[  48   -7   10 -307  -22  152  128   53  514   50 -257  -64   -7  341
 -104 -181  203 -403   35 -375    1  -19  -25 -290 -261  -89  -50  262
  349  -94   92  -20  278] => q_929
[ -89 -108  -34   32  189  241   43   23 -336   40  -36 -128 -171 -104
   74   51  120  106  -24  174  123 -181  -72   46   16   88  223  290
  -84  -36 -217  276 -117] => q_181
[ 119  -89   23   88  230   84  106   40 -244   55   92    8 -157  -65
 -187  -70  143   15  178  -35   39 -126  -44  128  -38  216  285  281
 -157 -105 -260  133 -127] => q_27
[ 284  -43 -275   -1    0  112   45 -134  329   -9 -634  -21  143 -387
  279   91  -39  178  227 -216 -329  152   49 -311  -26   19 -144  357
  197 -145  -21   99 -136] => q_403
[ -98   30 -344 -222  179 -396  209  260  147  -49 -169 -250 -140  263
  172 -195  -78  -62 -268  -98   58  229  152   61 -197  -44  -79 -273
 -127   45   51 -176   74] => q_725
[ 220 -178  197   38  196  283   18   13 -266   45  152   -5 -167  -12
  -80   43   84   50  109   44    6  -90  -82   78  -45  291  325  294
  -87  -46 -200 -121 -118] => q_725
[-164   62 -307  -23   29   20 -144   77  -30 -104 -273 -251   50 -420
    9  260  275  353  114 -153    9 -279  -24  -38  376 -233 -437  205
  134 -213   18  290   14] => q_164
[  57  -53 -136   39  -11  157 -107  -83  163    4 -449  -13  153 -305
  101   34   83  111  141 -179 -271  -22   73 -342   25  -81 -216  390
  357 -206   99   95   32] => q_929
[  95   -9   25  -16   89    0  195  -28  -49  112 -536 -103  -14 -456
  155   49  118  -76  173 -148 -237  102   -2 -260  126   47 -177  418
   97 -129  201  205  -81] => q_616
[  63 -110  158   50  216  189   86   65 -277   -4   77   -3 -173   29
  -26   62   99  140  157   35   46  -94  -11  146   78  270  259  251
   -2  -84 -278   72 -186] => q_562
[  67   81 -318   14  -36  254  -26    9 -111  -38 -471 -228   54 -392
   70   61   46   94  207  -82 -219  -15   16 -136  302   13 -292  146
   83  -15  201 -121  -86] => q_562
[-369   85 -207 -325  133  351 -137  205  274 -236  -72 -313  -28   60
  335   15   94 -113   38  183  305 -234   97 -175 -287  320 -188 -223
  132  148   62 -321  352] => q_27
[ -51  -11   60   24  -28  122 -117  -11 -225  -84 -358  -81  238 -208
  158   58  -59  217  184  -34 -116  -74  168  -32  266  148 -300 -166
  170  113  225 -147   -2] => q_616
[  -1   40 -178   26   80  125   -3   14  -29  -21 -518 -133   85 -477
  136   70   73  158  139 -139 -258  -61  111 -162   80   80 -302  251
  224 -149  118   40  -82] => q_929
[-110 -226  124  -70  318  226   71  105 -329   71   96  -37 -216 -258
 -104  127  121  128   92  130   37 -217 -110  103   -9  160  179  450
 -111 -167 -339  186 -180] => q_27
[   4 -133   65  -23  169  266  -92  107 -452  -66   89  -28 -150   39
  -50  136  -15  214   18  179  147  -73   -6  107   60  258  322  144
 -142    7 -196  -40 -118] => q_339
[ -75   16 -372 -173   23 -161  136   -3  -45   -6 -310 -156   81 -499
  -24  159  127  162   76 -425  -93  -56   53 -103  338 -378 -236  252
   39 -315   16  140  -79] => q_562
[ 190 -119  230  108  162  114   80   16 -235   44  117    6 -208 -137
 -206   66   39  174  135   79  -26  -54  -75  160   47  193  318  309
 -114 -116 -296   42 -302] => q_164
[  41  224 -130 -108 -121  -69  -27  180 -175 -323  125   -4  -10  523
  322 -250 -294 -180   13 -196   52    3  324 -203 -362  399  210 -239
 -142  577   28 -899  306] => q_929
[  74  101 -228   96   17  153 -175  -59  -98 -197 -463  -39  202 -218
   87  106   88  370  144 -131  -49 -131  193  -98  256   76 -288   28
  151 -136   95   48  -27] => q_725
[ 120  -75   13   35    0  214  105  -41   61 -114 -431  -41  147 -495
  196  155  -17  183  164 -140 -136  -10  102  -16  383 -121 -285   -9
  184  -76   12   22  -98] => q_27
[ 278 -150  330   81  177  201  123  -16 -292  100    6  121 -209  -28
 -141   98  103   14  138   76 -110  131 -107  -34 -153  304  275  409
 -152 -243 -180   75 -191] => q_962
[  -5  144  128  126  121  329   87 -167  -63  -54  157  -27   90  110
   21 -296   -9 -298  108  125   49 -264  188  -37 -591  434  299   -4
 -299  361  -87 -227  102] => q_725
[  41 -203   -1   33  207  343   -1   78 -439   57   98  -72 -184    4
  -10   62   28  136  134  150   49 -106  -30  176   22  314  258  107
 -162    5 -304  -81 -103] => q_962
[-150  145 -329  -35  182    7   23  -22  302   58 -242 -111 -134  -76
 -181 -372   31 -106 -204  -59   11 -229  254 -156   96   -8  -34  259
   -7  187  -66  201  -14] => q_717
[ -24  165  -23 -106 -110 -301 -101   28  424  243 -293  -20   16  124
 -253 -344  169 -168   41 -136 -212  -56  122 -723 -285   73 -340  199
  239   89   72  308  504] => q_562
[-226   47 -196   44   45   31   60  -18 -213  -55 -309  -43   37 -328
  215   69  108  172   71  -76  -88 -207  124  -22  345  -51 -289  195
   27    6  154  237 -210] => q_210
[ 300 -100   37   11   64  291   64  -47 -118   44 -615  -31   26 -563
  212  219    7  149  167   14 -259  162   74 -258  133   99 -131  187
  111 -198   70  -22   21] => q_403
[  89  194   46 -100   18  -36  570 -109  330  160 -119 -280 -156 -115
  -88 -347  284 -203  -93   94  -14 -208  214 -270 -404  -44  231  129
  -87   53   17   -7 -110] => q_929
[  15   -1 -182   69  206  362 -117 -106   28  -78 -544 -175  145 -330
   48   17   81  282  169  -70  -89 -204  297  -33  318  153 -261  113
  230   13  105  -45  -72] => q_725
[ 179  -79   12  -44   75  -56   46   57  263  -18 -306 -155   67 -360
  140   84   41   65  326 -224 -244  179  -45 -160  207  -39 -260  215
   34  -30  160   -9  -41] => q_725
[ -79  269  160 -256   61  150   95  -22  329  -29   65 -232  -57  151
  139   92   -2 -222   46 -220  228  -25   61  326   53   28  -75 -417
 -146   52  108 -310  144] => q_717
[-284  289 -408 -307    7 -616  148  371  153  -41  110 -358  -86  -17
 -218 -131    7 -161 -158 -209  309 -105   64   51  -71 -279   40 -214
 -278  305  113 -198  254] => q_210
[ 115 -228  161   10  259  346   13   69 -250   24  161    1 -210  -19
  -66   57   80  121  142  174    0 -124  -80   44  -71  262  373  444
 -114  -26 -289  -32 -179] => q_929
[  94  104 -278   46  -55  209   36 -218  174   -3 -422 -227   96 -506
  -78  -39  178   78  255 -304 -161  -69   82 -310  262 -163  -24  378
  175 -227    5  140 -158] => q_717
[   9 -140  236 -220  -99   91 -159  286   86  -19  129   40  173  494
  254 -316  -47   -3  111  244 -199  -49 -170 -251 -384  241  -97 -125
 -170  154  348 -167   95] => q_27
[  37  -41 -347 -120  100  -87  -40  223   -6  -56 -498  -49   59 -339
   87  127  145  258  216 -228 -187   79   73 -306  392  -72 -387  302
  103 -237  137  159   46] => q_962
[  10  118  -68   65  -62  -49   43  -98  -74 -114 -287  -98   38 -268
  217  208  133  189   20 -285 -142    4  153 -213  169  -89 -206  256
  159 -111  137   40  -84] => q_164
[ 126 -134   90   92  288  463   80 -146 -363   55  110    3 -178 -186
  -71   74   44  133   96   76  -45 -178   51   79   39  249  382  449
 -130  -76 -418  -31 -294] => q_606
[  64 -144  149   16  153  254    2   19 -282   -3  183  -21 -255  -10
 -124  122  129  121   95   51   22  -65  -76  -44  -73  184  260  384
  -80  -89 -291   35 -143] => q_181
[ 110  238  189 -301 -315 -260  223  -94  653   64  -69  -24  -28  254
  -12   18   75  -23 -105  -23   40   91  -71 -149 -125 -282 -230 -254
 -107 -105  239   67  -44] => q_164
[ -61  101   -1   23   83  239   27   23  -27   -4 -374 -124  142 -591
  -31  -16   60  113  345 -195 -305 -129  178 -190  201 -103 -163  356
   74 -171   73   26  -65] => q_725
[  39 -104  203   44  163  264  108  -59 -299   -3  122  -45 -177 -169
 -191  117  151  111   45   -3   76 -176  -88  150    6   44  275  349
 -128 -203 -316  203 -273] => q_606
[-170  270  108 -182  -41   21 -179  249  303  -99  187  -96 -337  262
 -305  -75  361  -17 -164  253  409 -338  -54 -135 -162  147 -109  -51
  -21  -21  183  194  209] => q_181
[ -21 -169  163   22  280  294   32   52 -374   45  212  -26 -193  -77
 -197  -31   57  120  119  131   35 -126   41   49  131  231  383  342
 -181   22 -311   80 -199] => q_562
[  29 -147  160   67  156  341  -53   64 -280  -92   66    1 -212  -44
 -178   34   94  177  108   68   57 -121  -52    2   71  161  209  348
 -133  -51 -337  231 -178] => q_27
[-287 -137 -494 -213   87  -29   71   73  -26    8 -243  -80  151  -46
  -53 -260   43   51   17  -61  -70 -307   80 -130   33  -92 -252   81
  250 -120 -233   68  -18] => q_606
[-246   96  111  -29   65  192    2   31  232 -156 -472 -183   65  112
 -130 -495  -59    2  -70  206 -156   -5  432 -703 -411  323  -22  212
  266  389  -15   80  -17] => q_181
[   2  228  150 -388 -103 -232  411  277  244  182  -52 -185 -358 -131
  225  100   70 -394 -110 -338  -59   84 -133 -297   86 -313 -180  233
 -179  118  -65  110  343] => q_164
[ -37  -72  160   30  122  314 -137   69 -338  -83   85   -3  -43   49
 -112   39   84  150  142   94    1  -65  -10  -79    5  221  298  359
   31 -138  -90   39 -158] => q_339
[-418   92 -434 -291  172  -11  250  178  230   22   29 -168 -195 -301
  317  -88  392 -200 -151  208  108 -372    7 -243 -141  -87 -299  201
  -97 -228  111  316   92] => q_339
[-214  159 -143  -92  147 -471  277  108   57   53   75  -52  -45   94
 -180 -331  110 -170  -62 -235   26 -316  205  -13   35 -150  -18  302
 -164  328   -3  105   17] => q_616
[ 121   35 -207  -89  -93 -127  -86  167  -40 -169 -138  -35 -106  190
  286    2 -139  -79  130  -15  331  -70  -15  159  131  131 -119 -490
 -219  266   -7 -222  428] => q_339
[  75 -117   41   95  107  205 -103   88 -368 -154  -18   23  -62   95
  -68   18  -11  243  145  190   48  -53   10   42  -68  323  271  130
  -73    7 -198 -117 -148] => q_717
[-345  178 -418  -37 -105 -335   84  131  272 -195 -110 -243 -132 -140
  -39 -249  211   34   35  -93  312 -375 -114  -45   56 -251 -104  121
 -106   -9 -274  704  -77] => q_717
[ -63   67 -136   60  123  210   14 -114  -18    4 -231 -154   72 -326
  161  179  183  117  185 -223 -100 -218   34  128  411  -54 -401  142
  154  -47   16  163  -76] => q_181
[-162  363 -304 -277   36 -493  294  211  281  219 -119 -207 -297 -189
  -33 -105  199 -398   86 -150    1  236  -18 -372 -302   65 -193   21
 -364 -130  100  263  293] => q_962
[  56 -193  121   52  261  190   -9   50 -364   45   75  -11 -131 -193
 -144   78  102  237   74  173   29 -148  -51   65  -91  228  263  307
 -119 -185 -323  160 -168] => q_616
[ -64 -151  140  -56  228  204   45   51 -342    4  135  -71  -98 -196
 -119   24   51  101  179   95  -56  -76  -56  -89  -54  186  310  468
 -153 -117 -227   22 -229] => q_562
[  85 -159  153  -28  170   66  156   99 -250   47  121   10 -251 -106
 -121   98   38   70  126   24  -88   83  -92   78   -7   90  220  324
 -154 -187 -217  -18 -234] => q_562
[  56  267   29 -110  -65 -350   80  406  405 -228  176  -34 -144  410
   59  -56  115 -168   71 -100  243  379 -224    5   -7    5   41 -279
 -122 -145  -29  272  125] => q_717
[ -24 -134   14   26  254  168   47  110 -332   11    5  -70 -184 -131
 -137  -28   43   92   37  108    7 -162  -29  117  -97  209  311  380
 -142  -32 -234   21 -206] => q_717
[ 133  -16   14   26  103   63   43  -32  -65  -72 -271  -44   10 -343
  103  201  152  204   90 -272 -105   63   87 -112  391    4 -121  328
  117 -231  114  108 -196] => q_962
[ 106  187 -672 -239  -57 -226  130   61   99  -50 -388  -69 -263  133
  122 -255  -87  -13  -70 -215   76   -2  286 -369   37 -109  229  255
 -260  162   26 -213   84] => q_403
[  30  -49  114  -17  223  253    5  114 -300  -15  157  -79 -110    2
 -245   15  144  116  111   97  118 -104  -17   48   30  148  410  276
 -124 -126 -186   28 -134] => q_606
[-286 -154 -453 -358  240 -407  277  233    8   27 -243 -157 -169  -35
   37 -224  125  -15  -90   66   40 -229   27 -283 -548    9  -52  367
 -334   12 -176  206   59] => q_717
[ 264  334 -239 -122 -100 -113   75  105  113  -71  -25   78  -64  253
   30 -178  -35  -99  141 -149  158   39  232 -280 -118  238  244 -200
 -267  236   19 -302  306] => q_181
[ 134   58  344 -152   27  -44  390 -167  477  317  -49    9 -209 -193
 -228 -300   89 -372  -33  -69 -187 -189   -9 -432  -81 -130    3  564
  -96  200 -231  309   15] => q_606
[   9 -111   40  -86   35  -40   36 -135  663  229  -29 -130  -35 -205
  -62 -372  216 -135  -77  249 -468  -90  -98 -597 -475  135 -322  430
  356 -188   95   77 -160] => q_403
[ -74  188 -105 -188 -318 -106    4  -40  192 -187  -51  -96  -94  272
  104 -187  249 -106  -93    8  143 -173 -162 -435 -646   -4   68  255
 -202 -158  358  136  -80] => q_929
[  52 -156  120   64  224  185   12   20 -434   60   57   67  -56   14
 -152  -28   87  182   78  166  -32 -124   31  137  104  254  218  159
  -85 -123 -137    0 -205] => q_717
[ -12 -136   40   -6  233  247   -7   93 -275   -6  -58 -134 -212  -84
 -177   10  100  157  125   70   90 -110  -20   77   99  127  182  251
 -113  -70 -241  165 -131] => q_181
[  42  108   31  104  -24  154  115 -204   36   25 -347   -7  143 -457
   86  124  131   82  148 -174 -229 -148  123 -144   45   24 -290  238
  145 -135   41  124 -109] => q_962
[ -58  159  -92 -116  -97 -378  140   27  294   -9 -389   82    3  184
 -149 -258   14    0 -113 -100  222 -254   26 -123   77 -244 -191   45
  -27   95 -273  631  165] => q_725
[  20  155 -138   11 -127  -25   62  -36 -115  -62 -494 -169   77 -239
  183   36   85  166   23 -171  -56 -137  168 -227  131 -149 -153  128
   80   40  175   66   64] => q_929
[ -10  123 -263 -191  -24 -175  218  -22  507  -92 -296   69 -248  269
   16 -368   54 -241 -121 -327  -20  246  364 -684   16   -2    0  369
  -98  211   79  232    0] => q_962
[  46   -7   21  113   74   85  -16  -48  -49  -48 -419  -10  159 -316
  218   64  105  177   92  -90 -141 -180   74  -42  411  -30 -290  221
  252  -78  111  172  -51] => q_717
[-455   57   68 -325  105  -91  202  -73  303  229  166 -266 -140   -7
  -26  -54  254 -224 -228   58  212 -388  -13 -103  -79 -240  -84  219
  -54  122  -12  324  115] => q_164
[ 176  122  107 -106   78 -280  271   32  802  -63  -93  -49 -372  -62
   86 -138  114 -108 -147 -440 -172  228  234 -456 -176 -143  -38  477
   73  -82  -38   96  -62] => q_27
[  13 -125   31   64  141  309  -25   35 -453    6   21  -72  -39    4
  -23  -42   69   73  115   87   30 -172  -89  128  -43  313  269  198
  -53  -33 -137   24 -181] => q_725
